Below are the code and all the weights of a small trained network. Each question names an input and a target symbol and asks about switching units off, where a switched-off unit gives its printed mean instead of its output.

import numpy as np


def w(rows, s, z=0):
    codes = np.array(rows[::2]) - 128.0
    scale = np.full(codes.shape[1], s)
    scale[-1] = z or s
    return codes * scale


def f(y):
    return np.maximum(y, 0)


def softmax(a):
    e = np.exp(a - a.max(-1, keepdims=True))
    return e / e.sum(-1, keepdims=True)


def log_softmax(a):
    a = a - a.max(-1, keepdims=True)
    return a - np.log(np.exp(a).sum(-1, keepdims=True))


def net(x, mask):
    ids = ['αγδεμξπστω'.index(c) for c in x.split()]
    T = len(ids)
    res = E[ids] + P[:T]
    u = 0
    for l in range(2):
        r = res
        for j in range(3):
            rows = slice(3 * j, 3 * j + 3)
            q, k, v = (r @ M[l][rows].T for M in (Q, K, V))
            z = softmax(np.where(np.tri(T) > 0, q @ k.T / 3**0.5, -1e9)) @ v
            o = O[l][rows]
            res = res + np.where(mask[u + j], z, o[:, -1]) @ o[:, :-1]
        u += 3
        y = f(res @ A[l][:, :-1].T + A[l][:, -1])
        res = res + np.where(mask[u : u + 12], y, B[l][:, -1]) @ B[l][:, :-1]
        u += 12
    return log_softmax(res[-1] @ U[:, :-1].T + U[:, -1])


Q, K, V, O, A, B = {}, {}, {}, {}, {}, {}
E = w([
[175,102,108],'α',
[151,37,147],'γ',
[90,101,122],'δ',
[215,114,97],'ε',
[167,206,174],'μ',
[141,135,93],'ξ',
[128,49,119],'π',
[245,87,122],'σ',
[129,87,130],'τ',
[85,66,111],'ω',
],0.011)
P = w([
[86,157,82],'0',
[220,10,254],'1',
[83,154,77],'2',
[223,73,191],'3',
[83,152,74],'4',
[199,87,170],'5',
[86,150,66],'6',
[178,92,164],'7',
[84,152,69],'8',
[172,97,161],'9',
[86,150,64],'10',
[169,102,155],'11',
],0.0093)
Q[0] = w([
[195,176,205],'0.h0',
[100,43,121],'0.h0',
[45,129,93],'0.h0',
[115,19,120],'0.h1',
[141,57,166],'0.h1',
[124,23,61],'0.h1',
[164,21,99],'0.h2',
[108,34,96],'0.h2',
[117,2,107],'0.h2',
],0.0079)
K[0] = w([
[164,191,191],'0.h0',
[68,84,183],'0.h0',
[56,114,67],'0.h0',
[93,52,44],'0.h1',
[101,120,47],'0.h1',
[132,52,97],'0.h1',
[152,2,69],'0.h2',
[127,68,98],'0.h2',
[151,52,92],'0.h2',
],0.01)
V[0] = w([
[71,86,68],'0.h0',
[140,150,194],'0.h0',
[93,207,177],'0.h0',
[130,2,19],'0.h1',
[130,102,93],'0.h1',
[143,52,66],'0.h1',
[186,214,149],'0.h2',
[114,91,40],'0.h2',
[188,190,136],'0.h2',
],0.0048)
O[0] = w([
[117,113,48,1],'0.h0',
[121,144,186,208],'0.h0',
[89,104,204,49],'0.h0',
[153,73,2,180],'0.h1',
[143,127,89,133],'0.h1',
[166,112,58,176],'0.h1',
[99,153,207,122],'0.h2',
[200,101,91,62],'0.h2',
[98,143,199,145],'0.h2',
],0.0049,0.00092)
A[0] = w([
[162,145,123,178],'0.n0',
[184,120,124,179],'0.n1',
[7,135,62,137],'0.n2',
[137,175,78,126],'0.n3',
[109,220,107,179],'0.n4',
[182,83,133,189],'0.n5',
[148,184,82,160],'0.n6',
[10,162,75,152],'0.n7',
[155,124,134,3],'0.n8',
[129,204,72,132],'0.n9',
[88,212,133,165],'0.n10',
[91,168,59,116],'0.n11',
],0.013,0.014)
B[0] = w([
[82,96,144,213],'0.n0',
[66,93,120,228],'0.n1',
[200,110,45,183],'0.n2',
[146,179,240,147],'0.n3',
[173,87,203,205],'0.n4',
[63,73,92,254],'0.n5',
[107,94,194,177],'0.n6',
[226,117,64,190],'0.n7',
[116,243,137,128],'0.n8',
[177,122,247,159],'0.n9',
[206,104,180,197],'0.n10',
[219,149,163,156],'0.n11',
],0.012,0.0092)
Q[1] = w([
[57,140,156],'1.h0',
[143,191,155],'1.h0',
[209,127,137],'1.h0',
[81,120,173],'1.h1',
[102,82,90],'1.h1',
[186,166,159],'1.h1',
[255,146,103],'1.h2',
[189,119,130],'1.h2',
[50,84,178],'1.h2',
],0.0099)
K[1] = w([
[195,170,106],'1.h0',
[152,133,188],'1.h0',
[111,82,152],'1.h0',
[122,104,150],'1.h1',
[42,185,94],'1.h1',
[249,122,157],'1.h1',
[223,139,147],'1.h2',
[153,151,145],'1.h2',
[75,146,138],'1.h2',
],0.014)
V[1] = w([
[104,101,177],'1.h0',
[156,88,146],'1.h0',
[127,124,127],'1.h0',
[182,213,67],'1.h1',
[195,201,171],'1.h1',
[14,95,56],'1.h1',
[217,83,143],'1.h2',
[255,82,108],'1.h2',
[201,77,178],'1.h2',
],0.005)
O[1] = w([
[121,92,136,154],'1.h0',
[150,107,101,197],'1.h0',
[130,127,124,133],'1.h0',
[156,254,114,1],'1.h1',
[202,176,160,81],'1.h1',
[33,111,102,89],'1.h1',
[212,85,107,217],'1.h2',
[228,47,93,207],'1.h2',
[194,108,127,241],'1.h2',
],0.0057,0.0097)
A[1] = w([
[132,112,71,120],'1.n0',
[66,240,82,9],'1.n1',
[93,162,96,161],'1.n2',
[136,141,59,125],'1.n3',
[56,106,89,123],'1.n4',
[144,147,166,99],'1.n5',
[34,250,114,28],'1.n6',
[165,105,150,162],'1.n7',
[124,249,131,17],'1.n8',
[131,114,78,124],'1.n9',
[144,108,146,156],'1.n10',
[134,138,180,110],'1.n11',
],0.016,0.015)
B[1] = w([
[93,180,110,188],'1.n0',
[94,32,93,128],'1.n1',
[79,69,162,142],'1.n2',
[104,209,206,156],'1.n3',
[187,138,171,240],'1.n4',
[119,185,159,167],'1.n5',
[5,125,138,128],'1.n6',
[101,125,88,252],'1.n7',
[133,236,133,128],'1.n8',
[96,168,115,182],'1.n9',
[123,116,96,208],'1.n10',
[82,155,148,175],'1.n11',
],0.014,0.03)
U = w([
[134,54,80,77],'α',
[44,207,194,96],'γ',
[183,123,100,185],'δ',
[35,74,114,213],'ε',
[252,193,210,73],'μ',
[215,84,122,3],'ξ',
[22,141,88,39],'π',
[172,58,170,141],'σ',
[101,96,72,236],'τ',
[123,192,122,122],'ω',
],0.012,0.0051)

Each question gives the input, a string of symbols that net reads in full, and the target symbol t.
The units are the heads (3 rows each of Q, K, V and O) and the neurons (one row each of A and B). Each row of codes is followed by its name. A weight is (code - 128) times the scale printed after its matrix; where a second scale follows, it is the last column's (O, A, B and U).
mask holds one flag per unit, layer by layer, with each layer's heads first. A switched-off unit (its flag False) gives its mean, the last column of its rows in O or B, instead of its output. The means were averaged over made-up inputs and are rounded, as every weight is.
A unit's drop is (log p(t) with every unit on - log p(t) with that unit switched off) / (log p(t) with every unit on - log p(t) with every unit switched off).
k most important neurons: the k neurons with the biggest drops, biggest first
top k neurons in layer l: the k neurons of layer l with the biggest drops, biggest first
which heads matter: for each layer, one digit per head in row order, 1 if its drop is at least 0.15 and else 0, layers parted by /
input μ ω π π, target ε: 2 most important neurons => 1.n0, 0.n4
input μ π ε, target ε: most important neuron => 0.n3
input μ γ α μ δ μ, target γ: top 2 neurons in layer 1 => 1.n4, 1.n11
input μ ω δ μ μ α, target σ: which heads matter => 000 / 011
input δ ω π γ ω π μ π μ π, target γ: top 3 neurons in layer 1 => 1.n4, 1.n7, 1.n0
input π μ ω ω μ μ ω μ μ π ω, target ω: 4 most important neurons => 0.n2, 1.n3, 1.n4, 0.n7
input μ μ π γ ω ω μ ε δ μ σ μ, target γ: 3 most important neurons => 0.n7, 1.n4, 0.n2
input ε μ μ μ μ σ ω ω μ ε μ τ, target σ: top 4 neurons in layer 1 => 1.n4, 1.n7, 1.n11, 1.n3
input ω π ε π ω, target ω: 3 most important neurons => 1.n3, 0.n2, 0.n11
input μ μ π μ ω μ α μ α π γ π, target γ: which heads matter => 011 / 110
input π δ μ ω μ ξ, target σ: 3 most important neurons => 1.n4, 1.n7, 1.n11
input μ μ π ω μ μ π α ω ω μ, target μ: 3 most important neurons => 1.n5, 0.n5, 0.n10
input ω μ σ, target σ: 2 most important neurons => 1.n7, 1.n4
input μ ξ ω ξ π π π μ π μ δ, target δ: which heads matter => 000 / 010
input μ γ μ μ γ μ π ε π, target π: which heads matter => 000 / 001
input ω γ ε ω α δ π, target π: top 4 neurons in layer 1 => 1.n0, 1.n3, 1.n9, 1.n4
input π ξ δ γ γ, target γ: top 2 neurons in layer 0 => 0.n10, 0.n4
input π α δ δ ω ω α μ δ π δ ω, target γ: which heads matter => 110 / 010
input π π γ ω δ ε, target σ: top 4 neurons in layer 1 => 1.n4, 1.n7, 1.n11, 1.n3
input ω ε μ π μ τ π ω μ ω ε, target ε: most important neuron => 1.n4
input μ δ ε ω τ, target τ: 2 most important neurons => 1.n4, 1.n11
input τ γ ε μ γ α, target σ: 4 most important neurons => 1.n4, 1.n7, 1.n11, 0.n7
input μ α γ μ μ ξ δ ε, target σ: top 3 neurons in layer 0 => 0.n7, 0.n2, 0.n1
input τ ω ω μ, target σ: 3 most important neurons => 1.n7, 0.n5, 1.n4
input ε ε γ, target γ: top 3 neurons in layer 1 => 1.n4, 1.n7, 1.n0
input μ π ω γ σ, target σ: 2 most important neurons => 1.n4, 1.n7
input μ μ ω σ γ μ ξ, target ξ: top neuron in layer 1 => 1.n7
input α δ γ μ μ π π ω ω μ γ ξ, target σ: top neuron in layer 0 => 0.n7
input ξ μ γ ξ μ ω α δ, target σ: which heads matter => 000 / 001
input μ σ π ε μ μ μ ω, target σ: top 4 neurons in layer 0 => 0.n7, 0.n2, 0.n5, 0.n1
